Below is a small trained network, with its code and all its weights. Each question gives an input and a class and asks what happens when units are switched off, that is, made to give their printed mean instead of their output.

import numpy as np


def w(rows, s, z=0):
    codes = np.array(rows[::2]) - 128.0
    scale = np.full(codes.shape[1], s)
    scale[-1] = z or s
    return codes * scale


def f(y):
    return np.maximum(y, 0)


def log_softmax(a):
    a = a - a.max(-1, keepdims=True)
    return a - np.log(np.exp(a).sum(-1, keepdims=True))


def net(x, mask):
    res = np.array(x, float).reshape(1, 8) / 4 @ E
    y = f(res @ A[0][:, :-1].T + A[0][:, -1])
    res = res + np.where(mask, y, B[0][:, -1]) @ B[0][:, :-1]
    return log_softmax(res[-1] @ U[:, :-1].T + U[:, -1])


A, B = {}, {}
E = w([
[76,116,71,117,94,161,81,180,198],'x0',
[175,144,118,164,184,168,1,117,101],'x1',
[59,60,169,100,145,166,111,102,94],'x2',
[143,151,66,100,86,49,139,137,154],'x3',
[149,87,162,109,109,109,92,148,84],'x4',
[132,189,193,129,45,131,124,199,138],'x5',
[207,87,124,120,72,128,110,81,144],'x6',
[199,168,69,196,87,249,133,144,46],'x7',
],0.011)
A[0] = w([
[155,108,57,132,169,137,73,121,112,205],'neuron 1',
[146,87,141,131,27,131,140,124,120,195],'neuron 2',
[128,168,108,144,51,126,98,195,202,144],'neuron 3',
[125,94,141,137,126,90,117,69,77,254],'neuron 4',
[170,107,127,171,183,132,20,76,107,98],'neuron 5',
[156,109,128,87,29,105,118,208,140,250],'neuron 6',
[122,178,105,187,138,254,103,114,53,187],'neuron 7',
[157,210,111,117,182,69,200,89,161,197],'neuron 8',
],0.0099,0.0032)
B[0] = w([
[147,143,53,129,159,130,72,78,167,185],'neuron 1',
[124,138,60,78,77,122,155,72,62,189],'neuron 2',
[93,222,116,134,36,114,41,196,167,208],'neuron 3',
[166,96,179,91,163,88,143,120,99,174],'neuron 4',
[194,102,164,130,183,109,10,84,119,197],'neuron 5',
[138,176,146,71,81,86,135,164,101,213],'neuron 6',
[142,130,126,205,129,234,114,174,65,251],'neuron 7',
[132,95,128,220,145,74,192,126,195,195],'neuron 8',
],0.011,0.017)
U = w([
[120,201,148,100,44,99,106,197,162,63],'0',
[150,117,152,183,121,77,222,118,169,106],'1',
[193,112,162,110,174,114,71,80,119,122],'2',
[153,139,44,153,121,143,109,111,153,5],'3',
[160,135,152,191,121,211,133,171,60,188],'4',
[67,78,101,146,110,182,127,64,191,172],'5',
[1,68,163,61,193,85,129,151,127,243],'6',
[173,103,106,51,53,110,193,88,57,128],'7',
],0.011,0.0031)

Each question gives the input, the list of numbers given to net, and the class t.
The units are the neurons (one row each of A and B). Each row of codes is followed by its name. A weight is (code - 128) times the scale printed after its matrix; where a second scale follows, it is the last column's (A, B and U).
mask holds one flag per neuron, in row order. A switched-off neuron (its flag False) gives its mean, the last column of its row in B, instead of its output. The means were averaged over made-up inputs and are rounded, as every weight is.
A unit's drop is (log p(t) with every unit on - log p(t) with that unit switched off) / (log p(t) with every unit on - log p(t) with every unit switched off).
The circuit of an input: a set's keep is (log p(t) with only the set's units on - log p(t) with every unit switched off) / (log p(t) with every unit on - log p(t) with every unit switched off). Starting from all 8 units, units are removed one at a time, each time the one whose removal leaves the highest keep (on an exact tie, the one counted first), for as long as the keep stays at least 0.8.
circuit, biggest first: the units of the circuit, biggest drop first
k most important neurons: the k neurons with the biggest drops, biggest first
drop when u is switched off: that unit's drop, to one decimal
input [2,6,-2,0,2,-8,-7,3], class 2: circuit, biggest first : (neuron 5)
input [-2,-8,1,-7,7,1,-5,1], class 7: circuit, biggest first : (neuron 7; neuron 3)
input [7,5,7,1,3,-5,-6,-5], class 2: 2 most important neurons : (neuron 5; neuron 1)
input [-4,7,4,-4,-1,-8,-8,2], class 2: 3 most important neurons : (neuron 5; neuron 1; neuron 4)
input [-2,-3,-5,-8,3,-3,-4,-1], class 1: circuit, biggest first : (neuron 7; neuron 5; neuron 3)
input [-4,1,0,-6,-6,7,0,-6], class 1: circuit, biggest first : (neuron 3; neuron 7; neuron 5)
input [2,-2,-6,6,2,-5,7,2], class 0: 4 most important neurons : (neuron 3; neuron 6; neuron 7; neuron 5)
input [-5,4,4,-3,-6,2,-2,-8], class 6: 2 most important neurons : (neuron 7; neuron 1)
input [5,8,6,6,-1,-5,-4,4], class 2: 3 most important neurons : (neuron 5; neuron 1; neuron 3)
input [6,0,-2,-4,1,3,5,4], class 0: 2 most important neurons : (neuron 3; neuron 6)
input [-4,5,6,-8,-3,0,-5,-3], class 2: 3 most important neurons : (neuron 5; neuron 4; neuron 3)
input [2,1,2,2,8,1,-8,-3], class 6: 2 most important neurons : (neuron 3; neuron 7)
input [-5,-5,-2,-1,3,6,-1,-8], class 1: 2 most important neurons : (neuron 8; neuron 3)
input [-1,-3,8,8,-1,5,6,5], class 7: circuit, biggest first : (neuron 2)
input [-4,4,-8,1,4,-5,2,5], class 2: drop when neuron 5 is switched off : 1.2
input [-8,-2,-7,8,-3,-2,3,-4], class 1: drop when neuron 8 is switched off : 0.1
input [-4,6,4,5,5,3,4,3], class 2: drop when neuron 5 is switched off : 0.3
